Below is a small trained network, with its code and all its weights. Each question gives an input and a class and asks what happens when units are switched off, that is, made to give their printed mean instead of their output.

import numpy as np


def w(rows, s, z=0):
    codes = np.array(rows[::2]) - 128.0
    scale = np.full(codes.shape[1], s)
    scale[-1] = z or s
    return codes * scale


def norm(h):
    return h / np.sqrt((h * h).mean(-1, keepdims=True) + 1e-5)


def f(y):
    return np.maximum(y, 0)


def log_softmax(a):
    a = a - a.max(-1, keepdims=True)
    return a - np.log(np.exp(a).sum(-1, keepdims=True))


def net(x, mask):
    res = np.array(x, float).reshape(1, 6) / 4 @ E
    u = 0
    for l in range(3):
        y = f(norm(res) @ A[l][:, :-1].T + A[l][:, -1])
        res = res + np.where(mask[u : u + 11], y, B[l][:, -1]) @ B[l][:, :-1]
        u += 11
    return log_softmax(norm(res)[-1] @ U[:, :-1].T + U[:, -1])


A, B = {}, {}
E = w([
[64,113,91,207,183,253],'x0',
[129,126,124,130,127,128],'x1',
[130,127,124,128,126,130],'x2',
[95,229,42,179,162,88],'x3',
[132,125,119,128,126,131],'x4',
[11,144,103,82,52,159],'x5',
],0.0054)
A[0] = w([
[103,181,155,144,191,139,76],'0.n0',
[105,1,141,46,88,86,6],'0.n1',
[176,198,102,86,133,108,50],'0.n2',
[175,111,98,95,80,147,53],'0.n3',
[79,155,143,166,130,129,81],'0.n4',
[109,119,127,150,172,196,151],'0.n5',
[120,178,121,99,24,77,65],'0.n6',
[156,142,50,112,239,72,178],'0.n7',
[53,73,112,143,163,170,37],'0.n8',
[133,82,78,116,100,114,140],'0.n9',
[73,152,109,111,19,151,195],'0.n10',
],0.0072,0.002)
B[0] = w([
[105,111,73,127,118,144,168],'0.n0',
[102,61,190,115,180,137,231],'0.n1',
[108,165,103,67,82,70,186],'0.n2',
[153,104,198,75,134,114,155],'0.n3',
[195,165,38,138,110,174,167],'0.n4',
[129,146,229,170,63,224,219],'0.n5',
[75,146,184,118,221,121,219],'0.n6',
[128,184,218,122,29,108,245],'0.n7',
[143,86,138,95,2,158,207],'0.n8',
[64,155,194,170,178,87,151],'0.n9',
[15,135,103,68,160,145,252],'0.n10',
],0.0054,0.0043)
A[1] = w([
[148,35,155,139,122,200,152],'1.n0',
[163,121,145,148,156,2,155],'1.n1',
[126,95,163,123,147,151,135],'1.n2',
[161,44,140,57,98,120,133],'1.n3',
[120,96,177,80,145,96,135],'1.n4',
[137,92,125,66,65,138,87],'1.n5',
[92,135,17,91,212,51,2],'1.n6',
[160,79,90,196,194,204,105],'1.n7',
[197,91,122,101,13,123,103],'1.n8',
[242,174,85,246,147,150,61],'1.n9',
[90,167,87,229,145,146,105],'1.n10',
],0.008,0.0043)
B[1] = w([
[177,255,129,80,54,127,255],'1.n0',
[145,131,40,78,77,182,241],'1.n1',
[157,76,148,62,133,62,194],'1.n2',
[77,112,106,234,167,157,220],'1.n3',
[129,115,104,227,144,112,229],'1.n4',
[52,134,146,153,109,111,167],'1.n5',
[24,235,166,86,163,41,147],'1.n6',
[156,154,181,77,113,78,173],'1.n7',
[129,128,115,175,215,74,183],'1.n8',
[38,131,180,152,84,90,180],'1.n9',
[147,61,118,210,162,105,182],'1.n10',
],0.0067,0.0051)
A[2] = w([
[80,108,152,101,141,88,203],'2.n0',
[174,133,106,154,86,181,254],'2.n1',
[174,84,124,170,153,104,47],'2.n2',
[118,121,11,141,127,162,62],'2.n3',
[114,60,155,158,80,160,119],'2.n4',
[152,190,104,113,125,188,143],'2.n5',
[145,106,166,120,64,90,222],'2.n6',
[93,166,127,94,115,84,176],'2.n7',
[83,58,80,82,171,158,122],'2.n8',
[129,105,183,84,134,147,152],'2.n9',
[162,107,111,124,196,97,149],'2.n10',
],0.012,0.0022)
B[2] = w([
[123,124,131,176,165,129,215],'2.n0',
[103,93,166,100,166,45,219],'2.n1',
[85,160,49,136,180,253,182],'2.n2',
[234,69,100,133,179,217,162],'2.n3',
[119,201,67,107,124,76,216],'2.n4',
[150,70,100,154,189,121,193],'2.n5',
[133,95,81,138,155,190,254],'2.n6',
[172,118,119,92,132,142,231],'2.n7',
[255,100,183,185,127,82,177],'2.n8',
[166,96,127,92,100,113,197],'2.n9',
[58,154,126,147,70,231,168],'2.n10',
],0.007,0.0062)
U = w([
[130,107,26,174,183,228,254],'0',
[241,192,17,89,90,77,40],'1',
[85,22,206,133,192,81,56],'2',
[35,221,91,66,195,66,104],'3',
[248,115,207,102,73,146,112],'4',
[103,204,149,254,91,86,86],'5',
[46,112,124,54,25,198,79],'6',
],0.017,0.0031)

Each question gives the input, the list of numbers given to net, and the class t.
The units are the neurons (one row each of A and B). Each row of codes is followed by its name. A weight is (code - 128) times the scale printed after its matrix; where a second scale follows, it is the last column's (A, B and U).
mask holds one flag per neuron, layer by layer. A switched-off neuron (its flag False) gives its mean, the last column of its row in B, instead of its output. The means were averaged over made-up inputs and are rounded, as every weight is.
A unit's drop is (log p(t) with every unit on - log p(t) with that unit switched off) / (log p(t) with every unit on - log p(t) with every unit switched off).
The circuit of an input: a set's keep is (log p(t) with only the set's units on - log p(t) with every unit switched off) / (log p(t) with every unit on - log p(t) with every unit switched off). Starting from the 12 units with the biggest drops (on a tie, the unit counted first), units are removed one at a time, each time the one whose removal leaves the highest keep (on an exact tie, the one counted first), for as long as the keep stays at least 0.8.
units of the circuit, in order: the units of the circuit, biggest drop first
most important unit: the unit with the biggest drop
top k neurons: the k neurons with the biggest drops, biggest first
top k neurons in layer l: the k neurons of layer l with the biggest drops, biggest first
drop of u: that unit's drop, to one decimal
input [2,6,-3,-4,-8,-5], class 4: units of the circuit, in order : (1.n0)
input [6,3,-8,1,4,-7], class 5: top 3 neurons : (1.n9, 0.n1, 1.n10)
input [2,-3,-5,1,8,7], class 0: units of the circuit, in order : (0.n7, 2.n3)
input [-2,0,0,0,-3,-4], class 0: top 2 neurons in layer 1 : (1.n0, 1.n8)
input [0,-7,0,6,7,-4], class 1: top 3 neurons : (0.n7, 0.n2, 0.n5)
input [7,7,6,-6,-7,1], class 6: units of the circuit, in order : (0.n8, 2.n3)
input [4,-8,-3,-3,-3,1], class 6: top 3 neurons : (0.n8, 2.n8, 1.n5)
input [2,3,-1,1,-8,-5], class 5: units of the circuit, in order : (0.n1, 1.n9)
input [-6,-7,6,0,-2,7], class 2: top 2 neurons : (1.n0, 0.n1)
input [3,3,1,-5,5,1], class 6: top 3 neurons in layer 1 : (1.n0, 1.n5, 1.n3)
input [8,3,4,0,-3,3], class 6: top 2 neurons : (0.n8, 0.n5)
input [-6,-4,-6,2,1,1], class 3: top 2 neurons in layer 0 : (0.n6, 0.n5)
input [0,-6,-3,2,6,-4], class 1: top 2 neurons : (0.n7, 0.n5)
input [4,5,4,-7,-1,-3], class 4: units of the circuit, in order : (1.n0)
input [0,0,-3,-5,6,-3], class 0: top 2 neurons : (1.n3, 2.n2)
input [3,6,-8,6,-5,0], class 5: top 3 neurons : (1.n9, 0.n10, 1.n1)
input [4,-7,-8,-7,2,-1], class 4: top 2 neurons : (1.n0, 0.n10)
input [8,7,6,1,-6,-4], class 5: top 3 neurons : (1.n9, 0.n1, 1.n10)
input [0,2,-1,-7,-4,-5], class 0: top 2 neurons in layer 1 : (1.n3, 1.n4)
input [0,0,-3,4,-3,-6], class 1: drop of 1.n1 : 0.9
input [7,4,-3,-1,-4,-8], class 4: drop of 1.n7 : 0.1
input [0,5,-1,-5,-7,5], class 2: most important unit : 2.n8
input [2,6,2,8,6,-3], class 5: drop of 1.n9 : 0.3
input [-3,-6,8,-7,-4,3], class 2: drop of 1.n5 : 0.0
